Known rows:
[  8  -6   7 -14  11  13   4 -12  -1  -4   3   8  -2   1  -3  -6  -4  -2
   5   2   2  18   3   8   7 -11 -12  -8   2]: gosesan
[  2   2   4   6   4  10   7  -7  -2  -4   4  11   0  -3   3   0   1  -4
  -1   5   0  16   5   8   0 -10  -6 -12  -6]: zotrun
[  0 -10  -2 -16   1  18   0  -9  -3  -3   8  11   2   9  -3   1   5   5
   2  16   1  13   2   1   3  -9  12 -13  -6]: figrus
[  0   5   5  15   8   7  14  -7  -3  -5   3   8  -2   1  10  -6  -3  -7
  -7   1  -1  17   5  11  -4 -17 -18 -11  -2]: skilam
[ 3 -4  0  1  1 13  1 -5 -1 -5  4 11  2 -1  6  1  1 -2 12  7 -2 15  4  2
  2 -7  2 -9 -9]: vefis
[ -9   1   4 -12   7   7   8  -3   1  -1   3  11  -2   3   2   3   0  -3
  -2  -1   1  14   3   7   1 -13  -4  -8  -3]: grebrim
[ -1   9   9  16   8   7  15 -11  -3  -3   6  10  -3  -1  -1  -3   0  -6
 -21   3   3  17   6  16  -3 -16 -17 -15   0]: klavo
[  2   2   4   7   4  11   7  -7  -2  -4   4  11   0  -4   3   1   1  -4
  -1   5   0  15   5   8   0 -10  -6 -12  -6]: klisken
[-10  -1   3 -26   2   9   9  -7  -1  -1   8  12  -4   9   3   4   1   3
  -6  -2   0   9   4   7   3 -14   2  -9   0]: studregro
[ 6 -2  0  1  3 11  4 -3  0 -5 -1 11  1 -6 12  1  0 -4 18  4 -6 15  5  1
  2 -6 -5 -8 -9]: menir
[  2   0   3   5   6   8   7  -7  -2  -4   3  11  -1  -1   4  -2   0  -3
  -1   6   0  16   5   8   0 -11  -7 -12  -4]: sosir
[  2   2   4   7   4  10   7  -7  -2  -4   4  11   0  -3   3   1   1  -4
  -1   5   0  15   5   8   0 -10  -6 -12  -6]: brodre
[ -9   3  16  33  13 -29 -10   3   4   4   2  16  -6 -16 -23   1  -3  -6
 -12  -4  14  17   4  15   9   1   2 -13  -6]: treba
[  0   0   0 -11   8   4  10   7   4  -4 -12  11  -2  -9  24   4  -6  -9
  33 -10 -13  13   6  -2   2  -7 -19   0  -7]: biskofin
[ -8   3   8 -23  -2   6   9  -5   3  -5   7  13  -5   1   0   2   1   1
   0  -3  -2  12   6   6  -3 -12  -2  -9  -1]: flistun
[  2   2   4   7   4  10   7  -7  -2  -4   4  11  -1  -3   3   0   1  -4
  -1   5   0  15   5   8   0 -10  -6 -12  -6]: klabro
[-16  -6   2   7  11   3   9  -3   0   1   6  13  -3  12  16   3  -1  -3
  -1  -3  -1   9  -2  12  10 -11  -7  -6   0]: mugrin
[ -8   2   5 -15   1   6   8  -5   1  -2   6  12  -3   2   6   4   0  -1
  -2  -6   0  10   5   8   2 -12  -2  -8  -2]: plilal
[-10   1   4 -11   1   5   8  -5   0  -2   8  10  -3   5   9   1  -2  -1
  -2  -7   0  12   4   7   0 -14  -3  -7  -2]: dumer

Facts:
bapul β:584
betrir κ:lidu ε:gitrabrik gropas β:817
bilar κ:faskugos ε:megis bomon klistas β:500
biskofin ε:bomon β:316
bizi ε:dumer klistas β:817
bomir ε:klistas β:817
bomon β:817
brevo κ:netrol β:817
brigris κ:gridrol β:817
brodre κ:kigi β:817
brodupon β:817
brupom ε:bilar β:316
bruskul κ:bomir grebrim β:817
brustur β:351
bulas κ:lidu β:817
dabos β:817
dafosun κ:sebrar pebak leskepos klavu ε:pluzi β:584
dede κ:ridrosi ε:vedrer dumer vudrovi β:500
digus κ:graplok plune β:817
dizestil β:817
dragur κ:mitrir stustu β:817
dreful β:584
dremu κ:dreful ε:grigrin β:817
drezam κ:regrake β:316
dritrom κ:gosesan β:817
drutrivik κ:listas laskem β:316
druvus β:817
dumer κ:pebak ε:grigrin β:500
dutiflun ε:megis grigrin gitrabrik β:817
faskugos κ:lorir β:500
feni κ:gobrek druvus graplok lidu β:316
figrus κ:sebrar klavu ε:gropas β:817
fitros κ:poska β:500
flikiri κ:sebrar β:817
fliku κ:brigris kadron rini ε:katrum β:817
flistun κ:gridrol β:584
floda κ:feni β:316
floplis κ:taplol klapak β:316
florek κ:feni ε:grigrin pleda β:817
flugren κ:trases β:351
flura κ:sumaza ε:taplol kitra β:500
gare κ:plune β:584
gige ε:grigrin taplol β:817
giklugun κ:stuza druvus β:316
gitrabrik ε:katrum refu pluzi simuk β:584
gobrek ε:grigrin vudrovi β:817
goflir κ:lorir studregro β:584
gosesan β:817
graklu κ:nekas β:351
graplok κ:sadem druvus β:316
grebel κ:lorir β:316
grebrim κ:skilo β:316
grepir ε:grigrin β:316
gridrol κ:leska stiko klavo β:817
grigrin κ:sebrar β:316
gropas β:316
grulusu β:817
gruvik ε:skilam β:316
kadron κ:zeplebul mitrir β:316
kagrel κ:gobrek β:500
kagul κ:sadem β:584
katrum ε:refu β:584
kigi β:316
kitra β:316
klabro κ:pibril β:817
klapak β:584
klaru κ:klavo brigris ε:viklil vepidi studregro β:817
klavo κ:rini β:817
klavu κ:kopos laskem β:351
klisken κ:lidu β:817
klistas ε:refu β:584
klone κ:gridrol β:584
klopa ε:bizi pluflar pluzi β:351
klunu κ:laskem ε:rone klaru refu grebel β:316
koneli κ:skilo β:316
kopos κ:digus β:817
laskem β:500
leska β:817
leskepos κ:lidu β:817
lidrar κ:tresa klavo goflir ε:kitra β:316
lidu β:817
listas κ:regrake sebrar β:316
lopan β:500
lorir β:351
maza κ:puplel nekas β:817
mebris κ:tresa pluzi β:817
megis κ:skilo netrol β:316
mekor κ:sebrar koneli β:584
menir κ:kigi ε:refu bomon gruvik mitrir β:817
mitrir κ:flikiri ε:grigrin β:316
mugrin β:351
nanor κ:digus rini ε:grigrin viklil β:500
natran ε:zino ragre β:500
nebradrem κ:vezos dabos β:316
nekas β:351
netrol β:500
pebak β:584
pefun ε:mitrir β:351
pibril κ:listas sumaza β:316
piflis ε:viklil dafosun β:584
plabrom κ:sadem lidu β:817
platrerer κ:lorir β:584
plebos κ:leska β:500
pleda κ:gosesan ε:grepir β:584
plilal κ:lidu kigi β:500
plogo ε:zino pleda β:500
ploplom κ:mitrir mugrin β:584
pluflar κ:sadem ε:dremu β:500
plune κ:kigi ε:grigrin katrum β:817
pluzi κ:klopa dizestil flura β:351
poska β:817
puplel ε:skilam pleda β:351
ragre κ:figrus pluzi β:817
refu ε:grigrin β:316
regrake β:817
ribok ε:dremu β:584
ridrosi ε:bilar katrum klistas β:500
rini κ:sugo druvus ε:refu β:500
rone κ:dumer plabrom skilam ε:natran klavo β:817
sadem β:584
saras κ:gige β:584
sebrar κ:gobrek ε:trases refu dutiflun β:817
sela κ:klopa ε:grigrin mitrir β:351
simuk ε:zino ragre β:316
skabris κ:stustu ε:grepir β:584
skilam β:817
skilo κ:kigi β:584
skuboza β:817
sosir β:817
stadabun κ:pluzi β:817
stiko κ:sadem β:817
stipok κ:graplok β:817
studregro κ:sugo ε:gige grepir gropas β:500
stustu κ:platrerer ε:pleda β:351
stutum κ:bapul flura ε:studregro β:817
stuza β:584
sugo κ:druvus β:500
sumaza κ:pebak β:817
taplol β:500
tedrak κ:togrek β:500
tigok κ:graklu ε:klaru β:817
togrek κ:puplel β:817
trases κ:laskem ε:grigrin β:584
treba ε:dremu brodupon β:316
trebru κ:pefun ε:treba β:584
tresa ε:kitra refu grepir β:817
trurelos ε:piflis dafosun grepir sela β:351
trusa κ:klavu ε:dafosun β:817
tusok κ:druvus β:817
varor κ:gige druvus nekas β:316
vedrer ε:viklil grulusu β:500
vefis κ:lorir grebrim ε:grigrin nanor skilam β:817
veklis κ:natran drezam taplol β:316
vepidi ε:grigrin β:316
vezos β:584
vibo κ:nekas ε:taplol ragre β:817
viklil ε:grigrin β:351
vudrovi κ:lopan taplol ε:simuk β:817
zegra κ:feni ε:grepir klistas β:817
zeplebul κ:stipok ε:dafosun β:351
zino ε:dremu klavo β:584
zisoso κ:trebru ε:nanor β:584
zivik κ:leskepos β:500
zoskos κ:leska klistas β:316
zotrun κ:pefun bomir β:817
zupla κ:stipok β:584

Rows:
No name comes twice in this set of rows, the named rows included.
[  5  10   5  18   9   5  19  -3  -1  -7  -5   9  -3 -10  21  -4  -6 -12
   6  -6  -8  17   8  10  -5 -14 -32  -8  -3] => bomon
[ -2  -9   2 -63   7   9   9  -7  -1   4  -5  19  -8  10  -5  13   7  11
  -8  11  -6   1   8   4  13  -6   3 -15   6] => flura
[-16 -11  -1   8   9   1   0   0   1   1   7  13   0  12  15   3  -2  -1
  10  -2   0   9  -3   7  12  -7   4  -4  -5] => klopa
[-14 -13  -3   1   9   5   2   1   1   0   4  13   0  12  22   4  -2  -2
  18  -2  -4   8  -3   4  12  -7   0  -2  -5] => pefun
[-19   1   5  20  10   7  12  -6  -1  -1  12  11  -2  11  17   2  -2  -7
 -11  -7   3  11  -3  18   5 -16 -10  -6  -1] => pluzi
[ -7  -5  10 -12   0 -12  -7   1   4  -2   6  16  -5  -4 -13   0   0   4
   8   0   4  13   5   3   4  -2  12 -10  -4] => ribok
[-12   4   6 -17   7  14  15  -9  -1  -1   8   9  -3   9  -1   3   2  -2
 -18   1   3  14   2  11  -1 -20  -6 -10   0] => gropas
[-13 -13  -2  -5   7   8  -1  -2   1   1   6  14   0  12  15   7   2   1
  12   2  -2   7  -3   6  14  -5   7  -4  -5] => stustu
[ -7  11   7  26   3  15  17 -13  -4  -7  15   4   1   5   7  -7  -2  -9
 -21  -1   6  21   2  16 -10 -24 -14 -11  -3] => grulusu
[  5  -9  -1 -20   7  10   4  -5  -2  -1  -3  14  -2   4   1   2   3   3
   6  15  -4  11   6   1   6  -7   0 -13  -2] => tresa
[ -9   3  10 -21   1   0   9  -5   2  -4   7  13  -6   3  -5   0   0   2
  -6  -2   1  12   6   8  -2 -13  -2 -10   2] => zino
[  1  -6  -1  -1   4   9   1  -5  -2  -4   4  10   1   4   3  -3   0   0
   8   9   0  15   3   2   2  -9   2 -11  -6] => gobrek
[  0   2   3   9   4  11   8  -8  -2  -4   6  10   0   0   3  -1   1  -4
  -4   5   1  16   4   9  -2 -12  -5 -12  -5] => vudrovi
[-11  12   9  -4   8  12  20  -9  -1  -2   7   9  -4   2   3   3   1  -7
 -21  -5   2  14   4  16  -4 -21 -16 -10   0] => grebel
[-13   1   6 -18  -7  11   4  -7   2  -7  16  10  -1   7  -1  -1   1   2
   1  -3   3  14   2   4  -6 -15  10  -7  -5] => dafosun

Now the same objects, written a new way:
Known rows:
[ 20 -21  -6   6   3 -25  19   8   7   6  -9 -11 -29 -26  12  28   2 -22
  25  -9  -7  26  13 -42  20  15   7  -3]: listas
[ 10  27  36 -66 -10  -3  39  39   1  -3  65  43 -11  21  -7 -31  -1 -14
  30  11  39 -20  43  24  67 -28  10 -11]: dumer
[ 21 -18  10  22 -15  18  -5   2  12   2  25   6 -19  -2  10 -14  -9  21
 -17  21  17  -1   8 -21  23  29   6  30]: klavo
[ 26 -17 -12  -2  -2  30  -1 -13   2  28   8 -11 -18  -4  10 -16   9  19
   5   4  24 -20   7 -14  -9  20   4  18]: regrake
[ 43 -29  -7   5  38   1  -4   8  -8 -13  13   9 -58 -21  20  18  21   9
  10 -48  -4  -6   1 -17  -2   5   1  -2]: kigi
[ 19  -7  21   4 -33  13   8  29   0  12  -4  -7   1  12  -2  -7 -11  33
   1  25   3 -32  -2  -9  25  11  13   8]: klaru
[ 11 -10  12  13 -10 -32   9  21  -5 -10 -16   8 -28   0  16  29   0  10
  12 -11 -18  -4   7 -19  20   5   6  -8]: lidrar
[-11  11  -1 -49  -4 -54  50  42  -5   7  -7  78 -75  47   5 -16  17 -16
  15 -42  61  -6  11  36  11 -38  31 -50]: refu
[ 25 -15  -7   2  -1  30  -7 -13  -1  23  14  -3 -22  -4  13 -22   9  23
   2   4  19 -20   8 -14  -6  26   2  20]: brodupon
[ 10 -14   2  -5   3 -20  -3  15 -25   3 -17  -3 -28   2  23  10  14  14
  20 -24 -15 -22   9 -11  -3  15   7 -20]: gruvik
[ 16  17  21  -9  -6  -2   0   8   6 -10  18  -4   3   0 -20  10 -16  12
  11  19 -22 -17  43 -10  29 -20  19  12]: flura
[ 29 -12   3  15 -15  21   8  -4  19  12  11   3 -17 -10   4  -4  -6  14
  -3  17  19  -5   4 -24  19  15   4  27]: klabro
[ 26 -12   5  18 -20  19   3   0   8  10  17   2 -19 -10   1 -14  -6  16
  -8  18   4  -1   8 -29  22  26  11  27]: ragre
[ 34 -26   5  17  15 -15  11  15   9 -15   9  13 -47 -20  16  32   6  -2
   8 -25  -8  13   3 -26  25   9   0   8]: koneli
[ 13 -19  10  19  17 -20   0   6   9 -18   3   6 -34 -15  33  28  -3   1
   8  -9  10  18   8 -25  18  21 -12   3]: varor
[ 21  -1  13  42  10   6  31   7  -2  13  20  21  -1 -23  19  -4  11  -2
 -19   2  15   3  -3 -32  15  -3   0  26]: gare
[ 15  16  23 -24 -20   1  42  44 -19  17  36  46   1  14  14 -34   8 -21
   7  12  44 -10  -2  16  47  -8   4 -10]: sela
[ 50 -20   7  18   2  30   8  11  21  -1  24  11 -36 -18  -6  -3  -6  19
 -14  -2  14  -6  -6 -18  22   2   8  30]: brodre
[ 19  -6  12  10 -31   9   7  18   6   9  -3   2 -11   7  -7  -9 -12  26
  -7  20   4 -19   2 -15  20   9  19  14]: tigok

Rows:
No name comes twice in this set of rows, the named rows included.
[ 10  -2   6 -38 -19  12  22  23  -8  27  17  30 -28  31   2 -47  11  14
   7   0  50 -33   7  21  13   1  17 -10] => dutiflun
[  8  19  44 -53  -3   4  24  40  -1 -10  59  25   0  21  -2 -25  -7  -2
  26  17  29 -28  40  21  64 -18   4  -9] => nanor
[ 12  12  41 -12  -4   8  -8  26   7  -7  -8 -43  42  12  -4  39 -25  38
  28  32 -18 -51  26   1  24 -23  -2  -1] => studregro
[ 15  -7  17  12 -32  11  -1  20  -4   6   9   5 -13   6  -3 -24 -11  26
 -13  21  -4 -18   6 -17  24  21  21  14] => vibo
[  7  15  19 -14  -9   3 -37   4 -43 -12  35  -4  -8   7 -14 -39   2  26
  -2   7 -54 -34  57 -11   8  15  34   6] => natran
[ 14  14  15 -27   8  13 -16   2 -18   2  19 -17   6   6  -6  -6   3  22
  23   6 -17 -41  42   2   5  -9  12  -1] => vedrer
[ 15   8  17   4 -33   5  12  30  19  15 -46 -25  14  13 -10  20 -26  42
   7  29   7 -42 -15  -6   7 -18  14  -5] => zegra
[ 34 -26   5  21  15 -15   9  12   7 -17  13  17 -48 -20  19  34   9   1
   8 -27 -10  11   4 -26  26   8  -4  10] => grebrim
[  8  16   4  29  19  11  14 -16 -17  23   6  12   3 -21  38 -23  19   9
 -11   0  24 -12  -1 -26 -13   8  -8  13] => sadem
[  5  -8  15 -64   2 -19  37  45 -29   9  32  42 -43  24  36 -31  31 -14
  41 -31  47 -26  11  25  38   9  -5 -44] => vepidi
[  3  -6  19  23  24 -23 -10   5  17 -32  -2   3 -35 -20  47  18 -19   8
  -1  -4  22  20   3 -26  17  23 -20  -3] => graplok
[ 35  33  -7  -2  -7  35  -8 -32   8  13  -7   5 -22 -28  19 -28  -3  34
  11  -1  17 -26  -4 -31  -8  16  -2   9] => lidu
[  7   2  37 -45 -45   9  30  55 -27   4  70  61 -31  27   6 -89   7   2
  -5  15  36 -21  17  14  72  30  23 -10] => dremu
[ 23   8  -2 -16  25  17 -11 -22   0   7  28 -13  -6  -8  -1   2   7   7
  21   1  -3 -14  47 -10  -1  -9   6  18] => laskem
[ 11  16  15  42   5   3  26  -5  -2  10  11  19   6 -26  30 -10   5   2
 -18  12  20   3  -3 -37  15   3  -7  22] => kagul

